Below is a small trained network, with its code and all its weights. Each question gives an input and a class and asks what happens when units are switched off, that is, made to give their printed mean instead of their output.

import numpy as np


def w(rows, s, z=0):
    codes = np.array(rows[::2]) - 128.0
    scale = np.full(codes.shape[1], s)
    scale[-1] = z or s
    return codes * scale


def norm(h):
    return h / np.sqrt((h * h).mean(-1, keepdims=True) + 1e-5)


def f(y):
    return y / 2 * (1 + np.tanh(0.7978845608 * (y + 0.044715 * y**3)))


def log_softmax(a):
    a = a - a.max(-1, keepdims=True)
    return a - np.log(np.exp(a).sum(-1, keepdims=True))


def net(x, mask):
    res = np.array(x, float).reshape(1, 8) / 4 @ E
    u = 0
    for l in range(2):
        y = f(norm(res) @ A[l][:, :-1].T + A[l][:, -1])
        res = res + np.where(mask[u : u + 4], y, B[l][:, -1]) @ B[l][:, :-1]
        u += 4
    return log_softmax(norm(res)[-1] @ U[:, :-1].T + U[:, -1])


A, B = {}, {}
E = w([
[122,124,127,119,127],'x0',
[112,125,131,129,152],'x1',
[120,129,127,134,145],'x2',
[21,106,53,214,55],'x3',
[136,136,130,143,128],'x4',
[75,255,197,99,110],'x5',
[131,125,124,119,115],'x6',
[126,132,134,143,141],'x7',
],0.0076)
A[0] = w([
[20,254,100,169,115,137],'0.n0',
[29,90,158,211,73,163],'0.n1',
[158,71,166,191,160,253],'0.n2',
[64,167,112,158,114,35],'0.n3',
],0.0086,0.0034)
B[0] = w([
[215,183,110,59,104,254],'0.n0',
[86,153,2,171,88,210],'0.n1',
[138,28,192,84,100,181],'0.n2',
[115,73,5,70,99,156],'0.n3',
],0.0088,0.0079)
A[1] = w([
[137,97,39,118,171,111],'1.n0',
[134,44,29,254,101,4],'1.n1',
[121,125,70,30,104,87],'1.n2',
[214,24,87,111,139,197],'1.n3',
],0.0096,0.0022)
B[1] = w([
[160,113,167,177,85,169],'1.n0',
[75,164,250,154,168,222],'1.n1',
[98,73,153,135,128,200],'1.n2',
[117,105,52,148,174,253],'1.n3',
],0.015,0.0062)
U = w([
[176,36,94,101,248,41],'0',
[162,187,228,47,163,253],'1',
[14,111,176,221,157,108],'2',
[96,191,39,113,45,108],'3',
],0.013,0.0017)

Each question gives the input, the list of numbers given to net, and the class t.
The units are the neurons (one row each of A and B). Each row of codes is followed by its name. A weight is (code - 128) times the scale printed after its matrix; where a second scale follows, it is the last column's (A, B and U).
mask holds one flag per neuron, layer by layer. A switched-off neuron (its flag False) gives its mean, the last column of its row in B, instead of its output. The means were averaged over made-up inputs and are rounded, as every weight is.
A unit's drop is (log p(t) with every unit on - log p(t) with that unit switched off) / (log p(t) with every unit on - log p(t) with every unit switched off).
The circuit of an input: a set's keep is (log p(t) with only the set's units on - log p(t) with every unit switched off) / (log p(t) with every unit on - log p(t) with every unit switched off). Starting from all 8 units, units are removed one at a time, each time the one whose removal leaves the highest keep (on an exact tie, the one counted first), for as long as the keep stays at least 0.8.
circuit, biggest first: the units of the circuit, biggest drop first
most important unit: the unit with the biggest drop
top k neurons: the k neurons with the biggest drops, biggest first
top k neurons in layer l: the k neurons of layer l with the biggest drops, biggest first
drop of u: that unit's drop, to one decimal
input [8,7,7,-1,-8,1,6,3], class 1: circuit, biggest first	(1.n3, 0.n2)
input [-6,0,-8,1,-3,-5,3,-4], class 2: most important unit	0.n0
input [-7,-7,4,1,-2,-2,-6,4], class 2: top 2 neurons	(1.n1, 0.n0)
input [-7,2,-1,1,3,5,0,6], class 3: top 2 neurons	(1.n1, 0.n3)
input [6,-2,-8,0,1,2,-6,-2], class 1: top 2 neurons	(0.n1, 1.n3)
input [7,8,8,-1,-6,2,5,3], class 1: top 2 neurons	(1.n3, 0.n1)
input [-1,-5,2,0,6,0,2,4], class 0: top 2 neurons in layer 0	(0.n1, 0.n2)
input [2,1,0,4,4,4,-2,5], class 3: drop of 0.n0	0.5
input [4,2,8,1,7,7,-4,7], class 3: drop of 0.n2	0.2
input [6,-2,6,1,3,2,-4,8], class 3: drop of 0.n0	0.9
